Here is a tiny trained network, its code and every weight. The questions are about switching its units off for an input and a target symbol, where a switched-off unit gives its printed mean instead of its output.

import numpy as np


def w(rows, s, z=0):
    codes = np.array(rows[::2]) - 128.0
    scale = np.full(codes.shape[1], s)
    scale[-1] = z or s
    return codes * scale


def f(y):
    return y / 2 * (1 + np.tanh(0.7978845608 * (y + 0.044715 * y**3)))


def softmax(a):
    e = np.exp(a - a.max(-1, keepdims=True))
    return e / e.sum(-1, keepdims=True)


def log_softmax(a):
    a = a - a.max(-1, keepdims=True)
    return a - np.log(np.exp(a).sum(-1, keepdims=True))


def net(x, mask):
    ids = ['αβγεζηθλξπσφψ'.index(c) for c in x.split()]
    T = len(ids)
    res = E[ids] + P[:T]
    u = 0
    for l in range(2):
        r = res
        for j in range(2):
            rows = slice(3 * j, 3 * j + 3)
            q, k, v = (r @ M[l][rows].T for M in (Q, K, V))
            z = softmax(np.where(np.tri(T) > 0, q @ k.T / 3**0.5, -1e9)) @ v
            o = O[l][rows]
            res = res + np.where(mask[u + j], z, o[:, -1]) @ o[:, :-1]
        u += 2
        y = f(res @ A[l][:, :-1].T + A[l][:, -1])
        res = res + np.where(mask[u : u + 8], y, B[l][:, -1]) @ B[l][:, :-1]
        u += 8
    return log_softmax(res[-1] @ U[:, :-1].T + U[:, -1])


Q, K, V, O, A, B = {}, {}, {}, {}, {}, {}
E = w([
[180,125,182,141,183,170,166,90],'α',
[179,205,90,250,138,120,108,58],'β',
[91,158,188,127,86,106,113,81],'γ',
[96,159,170,160,124,117,151,74],'ε',
[102,162,137,87,187,232,76,176],'ζ',
[149,110,129,142,155,72,69,130],'η',
[132,204,159,59,166,176,154,124],'θ',
[75,130,178,109,77,135,187,128],'λ',
[125,184,160,163,173,102,144,223],'ξ',
[125,203,160,86,138,76,220,160],'π',
[94,138,160,180,213,147,142,160],'σ',
[138,134,97,68,166,68,133,175],'φ',
[154,123,124,199,176,76,219,141],'ψ',
],0.019)
P = w([
[120,193,237,157,157,86,16,92],'0',
[98,198,234,164,143,95,24,111],'1',
[87,207,234,178,143,120,44,115],'2',
[82,182,209,173,148,120,68,107],'3',
[78,181,191,175,152,125,87,112],'4',
[77,180,171,165,158,127,110,116],'5',
[73,177,149,165,167,130,126,122],'6',
[71,167,125,160,181,130,139,126],'7',
[65,155,98,152,188,134,148,130],'8',
[76,150,88,154,190,141,172,139],'9',
[63,144,55,147,200,137,178,140],'10',
[66,145,34,144,201,140,201,151],'11',
[62,136,16,148,208,136,210,150],'12',
[62,130,1,144,209,145,222,153],'13',
],0.0064)
Q[0] = w([
[146,115,162,174,199,158,152,152],'0.h0',
[169,80,124,248,176,106,94,110],'0.h0',
[96,156,181,143,181,172,176,150],'0.h0',
[100,112,73,159,104,124,127,131],'0.h1',
[116,129,119,130,138,180,141,116],'0.h1',
[149,93,103,140,70,101,103,150],'0.h1',
],0.016)
K[0] = w([
[131,226,9,210,230,153,163,82],'0.h0',
[238,157,78,252,119,124,48,107],'0.h0',
[77,160,53,187,164,201,203,133],'0.h0',
[159,109,176,120,135,146,98,64],'0.h1',
[156,212,88,103,137,148,103,116],'0.h1',
[148,80,254,59,186,121,124,159],'0.h1',
],0.011)
V[0] = w([
[115,142,190,99,113,94,137,110],'0.h0',
[107,188,97,115,82,156,142,113],'0.h0',
[52,159,127,164,181,138,171,73],'0.h0',
[158,95,165,72,140,143,162,172],'0.h1',
[143,42,154,187,148,87,147,77],'0.h1',
[25,118,207,101,227,2,182,181],'0.h1',
],0.0073)
O[0] = w([
[149,120,174,111,109,177,125,104,151],'0.h0',
[208,65,143,167,127,106,155,173,148],'0.h0',
[92,157,60,93,39,93,45,218,254],'0.h0',
[120,138,212,224,117,163,151,184,40],'0.h1',
[114,2,86,218,52,161,57,144,152],'0.h1',
[139,252,175,129,21,208,84,210,193],'0.h1',
],0.0068,0.0077)
A[0] = w([
[191,199,70,87,164,204,108,73,85],'0.n0',
[124,114,147,145,63,203,209,175,43],'0.n1',
[174,147,83,62,209,204,70,84,87],'0.n2',
[204,71,127,189,169,81,84,118,217],'0.n3',
[203,117,112,74,66,80,183,57,2],'0.n4',
[98,71,203,72,195,101,81,151,206],'0.n5',
[150,12,76,100,157,115,101,1,84],'0.n6',
[110,155,132,111,42,123,113,69,30],'0.n7',
],0.0086,0.006)
B[0] = w([
[87,114,79,96,88,95,167,88,168],'0.n0',
[84,194,48,141,131,175,144,194,196],'0.n1',
[163,130,134,184,72,133,180,86,180],'0.n2',
[79,127,228,150,102,89,139,115,213],'0.n3',
[83,254,211,251,69,156,190,193,128],'0.n4',
[160,193,114,158,57,239,144,128,196],'0.n5',
[130,218,106,121,130,220,150,211,255],'0.n6',
[150,199,74,124,91,213,156,102,164],'0.n7',
],0.0096,0.0057)
Q[1] = w([
[191,33,147,164,121,146,182,101],'1.h0',
[185,61,92,81,46,81,137,51],'1.h0',
[189,123,154,81,125,81,65,156],'1.h0',
[100,89,130,179,149,109,151,77],'1.h1',
[65,250,125,120,185,111,134,185],'1.h1',
[168,81,140,118,124,129,186,120],'1.h1',
],0.012)
K[1] = w([
[247,119,191,161,68,170,100,161],'1.h0',
[131,148,172,97,29,110,107,25],'1.h0',
[75,196,151,185,80,91,84,52],'1.h0',
[130,124,175,119,115,134,132,80],'1.h1',
[125,83,88,96,201,129,160,174],'1.h1',
[142,167,248,159,95,137,93,109],'1.h1',
],0.012)
V[1] = w([
[106,133,113,159,234,137,93,125],'1.h0',
[178,195,175,151,133,81,110,112],'1.h0',
[132,90,175,71,131,162,125,198],'1.h0',
[27,123,145,140,96,149,130,129],'1.h1',
[86,119,145,11,138,198,55,74],'1.h1',
[126,131,190,212,133,152,132,118],'1.h1',
],0.011)
O[1] = w([
[71,152,73,58,113,1,97,235,88],'1.h0',
[239,97,106,127,137,78,187,181,159],'1.h0',
[15,190,229,174,165,119,107,168,139],'1.h0',
[15,112,95,99,81,95,195,8,254],'1.h1',
[122,164,140,74,167,138,21,54,58],'1.h1',
[29,97,8,149,169,45,176,172,151],'1.h1',
],0.0082,0.0098)
A[1] = w([
[118,106,128,182,193,111,114,146,177],'1.n0',
[152,103,126,89,133,94,115,140,54],'1.n1',
[105,144,129,139,109,116,110,142,65],'1.n2',
[98,136,159,131,176,158,122,123,2],'1.n3',
[73,81,124,181,251,131,173,113,141],'1.n4',
[135,177,158,88,155,105,131,105,66],'1.n5',
[161,113,63,177,97,86,116,122,94],'1.n6',
[120,183,123,104,121,169,172,142,39],'1.n7',
],0.014,0.0065)
B[1] = w([
[241,35,85,102,70,151,228,65,142],'1.n0',
[60,148,182,161,224,211,203,178,132],'1.n1',
[189,204,112,69,171,132,102,101,159],'1.n2',
[166,78,99,74,49,128,128,182,140],'1.n3',
[177,2,98,135,164,144,127,146,161],'1.n4',
[101,45,69,108,145,233,105,143,140],'1.n5',
[116,153,184,117,143,159,42,95,176],'1.n6',
[155,93,141,147,185,80,80,108,252],'1.n7',
],0.0091,0.022)
U = w([
[165,68,173,131,122,141,55,156,158],'α',
[182,108,150,91,117,155,161,116,107],'β',
[137,114,120,72,150,87,124,108,178],'γ',
[168,103,75,142,77,181,104,126,1],'ε',
[121,65,126,163,154,143,84,143,31],'ζ',
[169,60,167,107,121,102,137,103,106],'η',
[78,75,197,119,95,173,176,112,194],'θ',
[168,81,147,180,114,73,57,90,103],'λ',
[189,102,104,79,28,132,139,114,102],'ξ',
[172,105,89,164,1,159,136,192,188],'π',
[178,122,197,91,112,74,203,99,167],'σ',
[139,103,229,177,178,120,157,115,111],'φ',
[185,126,118,125,118,132,177,85,36],'ψ',
],0.0094,0.0067)

Each question gives the input, a string of symbols that net reads in full, and the target symbol t.
The units are the heads (3 rows each of Q, K, V and O) and the neurons (one row each of A and B). Each row of codes is followed by its name. A weight is (code - 128) times the scale printed after its matrix; where a second scale follows, it is the last column's (O, A, B and U).
mask holds one flag per unit, layer by layer, with each layer's heads first. A switched-off unit (its flag False) gives its mean, the last column of its rows in O or B, instead of its output. The means were averaged over made-up inputs and are rounded, as every weight is.
A unit's drop is (log p(t) with every unit on - log p(t) with that unit switched off) / (log p(t) with every unit on - log p(t) with every unit switched off).
The circuit of an input: a set's keep is (log p(t) with only the set's units on - log p(t) with every unit switched off) / (log p(t) with every unit on - log p(t) with every unit switched off). Starting from the 12 units with the biggest drops (on a tie, the unit counted first), units are removed one at a time, each time the one whose removal leaves the highest keep (on an exact tie, the one counted first), for as long as the keep stays at least 0.8.
units of the circuit, in order: the units of the circuit, biggest drop first
most important unit: the unit with the biggest drop
top k neurons: the k neurons with the biggest drops, biggest first
k most important neurons of layer l: the k neurons of layer l with the biggest drops, biggest first
heads that matter: for each layer, one digit per head in row order, 1 if its drop is at least 0.15 and else 0, layers parted by /
input σ ψ η η, target π: heads that matter	01 / 01
input β λ α σ β, target γ: units of the circuit, in order	[0.n6; 0.h1; 1.h0]
input θ α ε ξ α σ ψ α γ σ ε β θ φ, target β: most important unit	1.n1
input α ψ ξ θ α γ ψ σ ψ γ β, target λ: units of the circuit, in order	[1.n6; 0.n6]
input λ ξ ζ γ λ β φ σ λ β, target γ: heads that matter	11 / 10
input θ ξ φ λ λ ψ σ, target π: units of the circuit, in order	[1.h1; 0.h1]
input ξ φ λ, target α: heads that matter	01 / 01
input λ σ γ ξ π, target φ: top 4 neurons	[0.n1; 0.n5; 1.n7; 1.n3]
input ψ θ σ α λ, target γ: 4 most important neurons of layer 0	[0.n7; 0.n2; 0.n3; 0.n0]
input γ θ σ β π λ α λ λ λ γ, target ξ: 4 most important neurons of layer 0	[0.n6; 0.n1; 0.n3; 0.n0]
input ψ φ η α ζ ξ γ β β ζ β ψ α η, target α: top 3 neurons	[1.n6; 0.n6; 0.n1]
input β λ γ σ ζ, target ε: heads that matter	01 / 00
input σ σ η ζ θ ψ θ η γ λ σ φ ψ α, target π: heads that matter	01 / 01
input ε σ φ ψ α θ σ η φ σ, target α: heads that matter	00 / 01
input α ψ σ γ η φ ψ φ, target π: top 3 neurons	[1.n7; 0.n1; 1.n6]
input θ γ λ ξ γ η θ φ γ ζ, target α: units of the circuit, in order	[1.h1]
input ε θ ψ λ ζ β θ, target ψ: heads that matter	01 / 10
input σ π ξ π σ γ, target γ: top 4 neurons	[0.n2; 1.n2; 1.n7; 0.n7]
input σ λ λ, target γ: units of the circuit, in order	[1.h1; 1.n2; 1.h0]
input ψ λ σ ξ λ ψ λ η λ ψ, target π: units of the circuit, in order	[1.h1]
input η λ θ η σ γ λ λ λ λ λ λ ζ, target θ: units of the circuit, in order	[0.n2; 0.n1; 1.h0; 1.h1]
input ξ β ξ σ σ α η ψ λ ε, target γ: units of the circuit, in order	[0.h1; 1.h0]
input λ β φ ψ, target η: heads that matter	01 / 00
input σ σ φ λ γ ξ λ φ λ π α, target φ: heads that matter	11 / 10
input σ ψ θ ψ ξ ε π λ γ ζ γ λ σ γ, target γ: units of the circuit, in order	[1.h0; 1.n2]
input ε λ ζ β σ λ γ, target ξ: heads that matter	00 / 10
input ε ε ζ φ γ η θ ψ φ θ λ λ λ α, target θ: 2 most important neurons of layer 1	[1.n2; 1.n4]
input σ σ φ, target α: units of the circuit, in order	[1.h1]
